Below is a small trained network, with its code and all its weights. Each question gives an input and a target symbol and asks what happens when units are switched off, that is, made to give their printed mean instead of their output.

import numpy as np


def w(rows, s, z=0):
    codes = np.array(rows[::2]) - 128.0
    scale = np.full(codes.shape[1], s)
    scale[-1] = z or s
    return codes * scale


def norm(h):
    return h / np.sqrt((h * h).mean(-1, keepdims=True) + 1e-5)


def f(y):
    return np.maximum(y, 0)


def softmax(a):
    e = np.exp(a - a.max(-1, keepdims=True))
    return e / e.sum(-1, keepdims=True)


def log_softmax(a):
    a = a - a.max(-1, keepdims=True)
    return a - np.log(np.exp(a).sum(-1, keepdims=True))


def net(x, mask):
    ids = ['γμξπσψ'.index(c) for c in x.split()]
    T = len(ids)
    res = E[ids] + P[:T]
    u = 0
    for l in range(3):
        q, k, v = (norm(res) @ M[l].T for M in (Q, K, V))
        z = softmax(np.where(np.tri(T) > 0, q @ k.T / 3**0.5, -1e9)) @ v
        res = res + np.where(mask[u], z, O[l][:, -1]) @ O[l][:, :-1]
        u += 1
        y = f(norm(res) @ A[l][:, :-1].T + A[l][:, -1])
        res = res + np.where(mask[u : u + 8], y, B[l][:, -1]) @ B[l][:, :-1]
        u += 8
    return log_softmax(norm(res)[-1] @ U[:, :-1].T + U[:, -1])


Q, K, V, O, A, B = {}, {}, {}, {}, {}, {}
E = w([
[249,202,144,210,240,169,164],'γ',
[111,96,138,176,158,141,181],'μ',
[115,110,147,131,244,129,65],'ξ',
[107,62,134,101,240,142,143],'π',
[25,143,154,37,72,131,127],'σ',
[203,154,114,73,219,120,114],'ψ',
],0.016)
P = w([
[120,136,32,130,67,101,65],'0',
[163,194,225,109,95,161,146],'1',
[163,183,127,84,146,152,173],'2',
[144,107,120,99,158,96,91],'3',
[144,94,185,75,213,80,12],'4',
[158,88,252,98,254,76,99],'5',
],0.0091)
Q[0] = w([
[109,89,132,208,245,59,231],'L0H0',
[102,255,122,177,127,87,160],'L0H0',
[92,140,156,128,83,72,8],'L0H0',
],0.0066)
K[0] = w([
[122,90,237,11,3,185,216],'L0H0',
[180,128,152,77,208,237,149],'L0H0',
[92,185,109,52,141,151,186],'L0H0',
],0.0068)
V[0] = w([
[66,56,161,175,122,76,192],'L0H0',
[168,145,80,138,97,81,152],'L0H0',
[199,128,109,199,255,178,165],'L0H0',
],0.0062)
O[0] = w([
[136,144,104,116,184,58,254,119],'L0H0',
[90,165,96,193,68,133,105,47],'L0H0',
[16,86,133,143,119,153,157,1],'L0H0',
],0.0085,0.0034)
A[0] = w([
[124,134,96,255,183,119,96,157],'L0N0',
[75,74,107,90,202,79,184,127],'L0N1',
[134,153,144,109,181,181,23,167],'L0N2',
[117,134,112,65,164,102,45,122],'L0N3',
[123,143,230,124,14,180,147,4],'L0N4',
[210,107,150,73,171,74,145,145],'L0N5',
[137,210,165,202,92,150,138,189],'L0N6',
[124,174,208,79,36,136,174,82],'L0N7',
],0.0081,0.0032)
B[0] = w([
[103,121,53,15,168,106,122,174],'L0N0',
[144,177,140,232,78,112,48,214],'L0N1',
[83,157,180,152,112,136,252,254],'L0N2',
[201,91,129,144,82,149,222,237],'L0N3',
[126,197,99,106,188,72,2,153],'L0N4',
[109,188,134,71,95,239,51,251],'L0N5',
[112,170,143,22,59,101,77,150],'L0N6',
[63,43,88,10,177,206,68,187],'L0N7',
],0.0064,0.0077)
Q[1] = w([
[112,8,76,101,172,51,1],'L1H0',
[161,168,195,81,162,210,105],'L1H0',
[134,168,48,76,117,193,104],'L1H0',
],0.0097)
K[1] = w([
[132,179,247,147,156,162,226],'L1H0',
[136,135,23,50,116,2,118],'L1H0',
[34,110,168,119,123,47,101],'L1H0',
],0.0086)
V[1] = w([
[96,122,155,148,193,98,93],'L1H0',
[127,2,141,120,148,140,83],'L1H0',
[160,121,167,50,110,178,171],'L1H0',
],0.013)
O[1] = w([
[71,125,75,136,220,251,35,59],'L1H0',
[124,82,83,133,82,202,108,86],'L1H0',
[201,104,184,135,162,125,192,253],'L1H0',
],0.012,0.0073)
A[1] = w([
[136,36,130,132,157,210,147,128],'L1N0',
[173,190,116,54,99,186,99,141],'L1N1',
[243,166,208,160,108,121,161,145],'L1N2',
[245,179,110,130,200,137,172,85],'L1N3',
[159,63,41,154,108,98,114,3],'L1N4',
[226,133,230,114,115,104,169,136],'L1N5',
[50,197,67,114,104,248,150,186],'L1N6',
[100,183,32,196,118,1,106,131],'L1N7',
],0.0083,0.006)
B[1] = w([
[200,161,158,96,178,170,185,159],'L1N0',
[120,160,138,151,167,90,82,170],'L1N1',
[71,59,98,191,95,94,72,232],'L1N2',
[88,90,159,48,48,179,66,189],'L1N3',
[168,44,163,241,167,254,137,128],'L1N4',
[61,93,106,168,137,124,111,250],'L1N5',
[211,114,95,132,176,128,175,190],'L1N6',
[176,75,198,186,183,164,112,141],'L1N7',
],0.0098,0.013)
Q[2] = w([
[138,143,173,143,76,151,71],'L2H0',
[128,144,114,148,86,86,246],'L2H0',
[148,84,146,102,88,172,89],'L2H0',
],0.012)
K[2] = w([
[93,158,98,71,111,112,155],'L2H0',
[207,254,232,145,221,97,29],'L2H0',
[70,208,98,97,75,107,182],'L2H0',
],0.0074)
V[2] = w([
[133,169,165,2,185,131,116],'L2H0',
[50,149,194,97,145,172,54],'L2H0',
[59,96,123,86,55,188,78],'L2H0',
],0.0096)
O[2] = w([
[146,33,56,42,138,30,52,106],'L2H0',
[10,41,95,73,184,80,144,119],'L2H0',
[170,71,125,146,156,170,153,8],'L2H0',
],0.012,0.0011)
A[2] = w([
[129,75,203,241,84,60,82,186],'L2N0',
[52,89,82,198,173,48,212,154],'L2N1',
[172,21,137,1,83,112,159,116],'L2N2',
[48,151,180,146,157,61,170,32],'L2N3',
[118,189,199,125,54,211,175,133],'L2N4',
[152,56,193,29,153,141,109,109],'L2N5',
[4,79,114,69,152,146,65,250],'L2N6',
[72,171,110,207,75,251,134,9],'L2N7',
],0.0075,0.0025)
B[2] = w([
[122,92,75,100,190,105,154,254],'L2N0',
[155,194,210,120,160,160,130,171],'L2N1',
[115,117,219,151,55,161,121,224],'L2N2',
[189,113,132,85,169,104,103,176],'L2N3',
[34,119,106,179,149,149,129,170],'L2N4',
[189,150,221,128,154,133,2,221],'L2N5',
[181,133,63,174,97,35,173,222],'L2N6',
[80,144,179,135,70,165,73,148],'L2N7',
],0.009,0.0089)
U = w([
[142,206,113,56,196,20,151,108],'γ',
[46,181,225,160,182,183,90,48],'μ',
[226,78,165,40,248,208,242,101],'ξ',
[41,2,70,118,156,184,146,235],'π',
[205,132,213,43,42,138,14,40],'σ',
[195,119,203,170,57,90,230,253],'ψ',
],0.0072,0.0029)

Each question gives the input, a string of symbols that net reads in full, and the target symbol t.
The units are the heads (3 rows each of Q, K, V and O) and the neurons (one row each of A and B). Each row of codes is followed by its name. A weight is (code - 128) times the scale printed after its matrix; where a second scale follows, it is the last column's (O, A, B and U).
mask holds one flag per unit, layer by layer, with each layer's heads first. A switched-off unit (its flag False) gives its mean, the last column of its rows in O or B, instead of its output. The means were averaged over made-up inputs and are rounded, as every weight is.
A unit's drop is (log p(t) with every unit on - log p(t) with that unit switched off) / (log p(t) with every unit on - log p(t) with every unit switched off).
The circuit of an input: a set's keep is (log p(t) with only the set's units on - log p(t) with every unit switched off) / (log p(t) with every unit on - log p(t) with every unit switched off). Starting from the 12 units with the biggest drops (on a tie, the unit counted first), units are removed one at a time, each time the one whose removal leaves the highest keep (on an exact tie, the one counted first), for as long as the keep stays at least 0.8.
units of the circuit, in order: the units of the circuit, biggest drop first
top k neurons: the k neurons with the biggest drops, biggest first
k most important neurons of layer l: the k neurons of layer l with the biggest drops, biggest first
input μ σ π γ γ π, target γ: top 2 neurons => L0N7; L1N7
input μ μ σ, target γ: top 4 neurons => L0N7; L1N2; L0N3; L0N1
input γ ξ ξ ξ μ, target ξ: units of the circuit, in order => L1H0; L1N0; L1N2
input π σ γ ψ ξ, target ξ: units of the circuit, in order => L1H0; L2H0
input μ μ ξ, target μ: units of the circuit, in order => L0H0; L2H0; L0N5; L1H0
input γ μ ξ, target γ: top 4 neurons => L0N3; L0N7; L1N2; L0N5
input σ σ ψ, target σ: units of the circuit, in order => L1N3
input μ ξ σ γ, target γ: top 3 neurons => L0N0; L0N3; L0N7
input ξ σ ξ, target σ: top 2 neurons => L0N2; L1N3
input ψ ψ π σ ξ, target μ: top 3 neurons => L0N4; L1N2; L1N5
input μ μ γ, target μ: top 2 neurons => L1N7; L0N5
input ξ σ μ γ, target σ: top 3 neurons => L0N2; L1N3; L0N5
input ξ π μ, target ξ: top 4 neurons => L0N2; L1N2; L1N0; L1N5
input ξ σ σ γ, target σ: top 2 neurons => L0N2; L1N3
input ξ ξ σ μ ξ ξ, target σ: top 2 neurons => L0N5; L1N3
input ψ ξ ξ ξ σ μ, target μ: 2 most important neurons of layer 0 => L0N5; L0N2
input γ ξ γ, target γ: top 4 neurons => L0N3; L2N6; L0N7; L0N5
input σ μ ξ ξ ξ, target ψ: top 2 neurons => L0N3; L0N2
input π σ σ μ, target σ: top 4 neurons => L1N3; L2N5; L2N0; L1N5
input ψ ξ σ ψ, target μ: most important neuron of layer 0 => L0N4
input μ γ ψ, target μ: most important neuron of layer 1 => L1N7
input ξ σ π, target σ: 2 most important neurons of layer 0 => L0N2; L0N3
input γ π γ ξ σ, target π: 3 most important neurons of layer 0 => L0N3; L0N7; L0N2
input μ σ σ ψ μ σ, target γ: 2 most important neurons of layer 1 => L1N3; L1N7
input σ ψ ξ π, target ψ: 2 most important neurons of layer 1 => L1N2; L1N5
input σ ξ ψ σ σ, target ψ: 2 most important neurons of layer 0 => L0N3; L0N2
input γ σ ξ ξ ψ γ, target π: 2 most important neurons of layer 0 => L0N3; L0N4
input ψ ψ ξ ξ σ, target μ: most important neuron of layer 0 => L0N2
